Below is a small trained network, with its code and all its weights. Each question gives an input and a class and asks what happens when units are switched off, that is, made to give their printed mean instead of their output.

import numpy as np


def w(rows, s, z=0):
    codes = np.array(rows[::2]) - 128.0
    scale = np.full(codes.shape[1], s)
    scale[-1] = z or s
    return codes * scale


def norm(h):
    return h / np.sqrt((h * h).mean(-1, keepdims=True) + 1e-5)


def f(y):
    return y / 2 * (1 + np.tanh(0.7978845608 * (y + 0.044715 * y**3)))


def log_softmax(a):
    a = a - a.max(-1, keepdims=True)
    return a - np.log(np.exp(a).sum(-1, keepdims=True))


def net(x, mask):
    res = np.array(x, float).reshape(1, 8) / 4 @ E
    u = 0
    for l in range(3):
        y = f(norm(res) @ A[l][:, :-1].T + A[l][:, -1])
        res = res + np.where(mask[u : u + 6], y, B[l][:, -1]) @ B[l][:, :-1]
        u += 6
    return log_softmax(norm(res)[-1] @ U[:, :-1].T + U[:, -1])


A, B = {}, {}
E = w([
[176,212,149,110,148,166,117,93,166],'x0',
[101,127,147,104,180,132,34,97,137],'x1',
[180,180,146,105,125,175,126,72,121],'x2',
[178,113,164,138,191,86,127,153,68],'x3',
[136,96,166,62,209,101,149,58,192],'x4',
[82,160,54,178,184,165,143,104,158],'x5',
[149,85,106,108,53,115,112,94,123],'x6',
[105,122,113,115,104,194,101,254,213],'x7',
],0.007)
A[0] = w([
[92,146,60,147,99,234,189,245,179,193],'L0N1',
[181,122,123,123,24,151,14,94,104,88],'L0N2',
[196,231,210,74,168,209,136,148,92,98],'L0N3',
[91,73,244,85,152,94,254,110,195,152],'L0N4',
[155,68,150,53,27,114,153,78,120,54],'L0N5',
[106,97,92,196,142,169,141,200,174,3],'L0N6',
],0.0057,0.0018)
B[0] = w([
[53,206,153,21,131,199,223,155,130,255],'L0N1',
[186,134,50,82,71,110,136,109,188,168],'L0N2',
[65,159,101,160,93,2,121,175,186,182],'L0N3',
[115,158,68,31,205,98,88,155,116,186],'L0N4',
[231,164,101,111,34,198,124,54,149,169],'L0N5',
[90,133,224,212,47,88,160,204,171,166],'L0N6',
],0.0065,0.0054)
A[1] = w([
[118,30,89,159,54,72,242,130,80,128],'L1N1',
[70,27,75,95,182,78,173,49,102,139],'L1N2',
[254,131,189,211,145,128,150,109,101,52],'L1N3',
[31,137,132,100,46,33,184,37,192,253],'L1N4',
[227,143,93,141,173,6,245,174,46,167],'L1N5',
[120,149,55,208,67,128,179,158,73,77],'L1N6',
],0.0062,0.0017)
B[1] = w([
[170,89,163,120,91,94,9,158,146,208],'L1N1',
[171,137,87,177,163,132,116,165,114,218],'L1N2',
[36,136,147,76,100,146,114,128,165,140],'L1N3',
[170,126,182,156,167,115,148,148,110,253],'L1N4',
[72,83,96,144,87,217,141,142,144,232],'L1N5',
[115,170,195,130,149,133,126,102,170,186],'L1N6',
],0.012,0.0047)
A[2] = w([
[93,127,126,143,85,130,106,208,171,138],'L2N1',
[170,118,109,113,4,92,113,39,131,100],'L2N2',
[110,37,90,177,172,127,53,85,103,3],'L2N3',
[162,171,150,216,216,128,123,55,118,139],'L2N4',
[187,228,49,148,162,66,107,127,137,232],'L2N5',
[87,253,78,227,143,168,151,51,193,212],'L2N6',
],0.0073,0.0028)
B[2] = w([
[91,200,203,226,174,87,242,58,66,239],'L2N1',
[153,18,159,51,54,175,121,67,169,200],'L2N2',
[141,90,99,189,153,102,161,166,26,178],'L2N3',
[203,45,120,117,224,182,117,159,213,200],'L2N4',
[254,110,111,141,187,87,57,71,124,211],'L2N5',
[138,72,125,68,234,181,254,180,110,253],'L2N6',
],0.0074,0.0054)
U = w([
[208,59,132,100,42,143,73,69,144,171],'0',
[129,188,67,135,113,117,85,78,81,1],'1',
[104,134,188,231,90,93,122,185,106,105],'2',
[72,163,121,91,135,191,228,170,138,191],'3',
[121,165,96,76,152,55,77,143,163,30],'4',
[245,83,89,120,228,129,130,118,137,216],'5',
[119,176,98,140,133,45,75,139,134,67],'6',
[146,49,47,205,119,111,75,157,53,81],'7',
],0.012,0.005)

Each question gives the input, the list of numbers given to net, and the class t.
The units are the neurons (one row each of A and B). Each row of codes is followed by its name. A weight is (code - 128) times the scale printed after its matrix; where a second scale follows, it is the last column's (A, B and U).
mask holds one flag per neuron, layer by layer. A switched-off neuron (its flag False) gives its mean, the last column of its row in B, instead of its output. The means were averaged over made-up inputs and are rounded, as every weight is.
A unit's drop is (log p(t) with every unit on - log p(t) with that unit switched off) / (log p(t) with every unit on - log p(t) with every unit switched off).
The circuit of an input: a set's keep is (log p(t) with only the set's units on - log p(t) with every unit switched off) / (log p(t) with every unit on - log p(t) with every unit switched off). Starting from the 12 units with the biggest drops (on a tie, the unit counted first), units are removed one at a time, each time the one whose removal leaves the highest keep (on an exact tie, the one counted first), for as long as the keep stays at least 0.8.
circuit, biggest first: the units of the circuit, biggest drop first
unit that matters most: the unit with the biggest drop
top k neurons: the k neurons with the biggest drops, biggest first
top k neurons in layer l: the k neurons of layer l with the biggest drops, biggest first
input [4,6,2,-7,-8,8,-7,-4], class 5: top 2 neurons => [L1N5 L2N5]
input [-1,-6,8,6,-7,0,-2,0], class 3: unit that matters most => L1N5
input [5,2,3,4,5,-4,-5,6], class 4: circuit, biggest first => [L0N3 L2N6]
input [3,6,1,3,2,-5,2,-1], class 0: top 4 neurons in layer 2 => [L2N6 L2N2 L2N1 L2N3]
input [4,3,8,-5,-8,1,5,1], class 5: circuit, biggest first => [L2N6 L1N5]
input [-5,-4,-4,7,5,1,-7,4], class 3: top 2 neurons => [L0N4 L1N5]
input [-1,7,8,4,4,-8,-8,6], class 4: circuit, biggest first => [L0N3 L2N6]
input [4,-4,8,3,-4,2,4,-5], class 3: top 2 neurons => [L1N5 L2N6]
input [7,-3,-1,2,0,-7,-5,2], class 2: circuit, biggest first => [L0N3 L2N6]
input [0,7,4,8,-5,2,6,2], class 0: top 4 neurons => [L0N2 L1N2 L2N2 L1N4]
input [3,1,7,7,-3,0,-6,3], class 3: top 3 neurons => [L1N5 L2N6 L1N1]
input [2,-8,1,-4,3,-8,-4,-1], class 0: circuit, biggest first => [L0N5 L2N6]
input [4,-3,-2,6,-4,-2,-4,-5], class 3: top 2 neurons => [L1N5 L1N3]
input [2,-7,3,7,-4,5,-3,-5], class 3: unit that matters most => L1N5
input [1,-7,-1,-7,-4,-2,1,-2], class 0: top 2 neurons => [L1N1 L2N2]
input [-8,6,2,7,1,7,2,7], class 2: circuit, biggest first => [L0N6 L2N6]
input [-5,1,-7,7,-2,-1,2,7], class 2: circuit, biggest first => [L2N6 L2N1]
input [-5,0,-3,-6,-7,7,5,-4], class 2: circuit, biggest first => [L1N1 L1N6]
input [-4,-1,6,-1,0,-2,-6,-6], class 3: top 4 neurons => [L1N5 L1N3 L2N5 L1N1]
input [0,-4,-1,-7,3,-8,-7,-2], class 5: unit that matters most => L0N4
input [3,4,8,2,-5,-8,-8,4], class 6: top 2 neurons in layer 0 => [L0N3 L0N6]
input [3,-6,0,1,-2,-6,-2,-2], class 0: top 3 neurons => [L1N1 L0N1 L0N5]
input [-2,-7,0,8,-2,4,-1,1], class 2: top 2 neurons in layer 0 => [L0N6 L0N4]
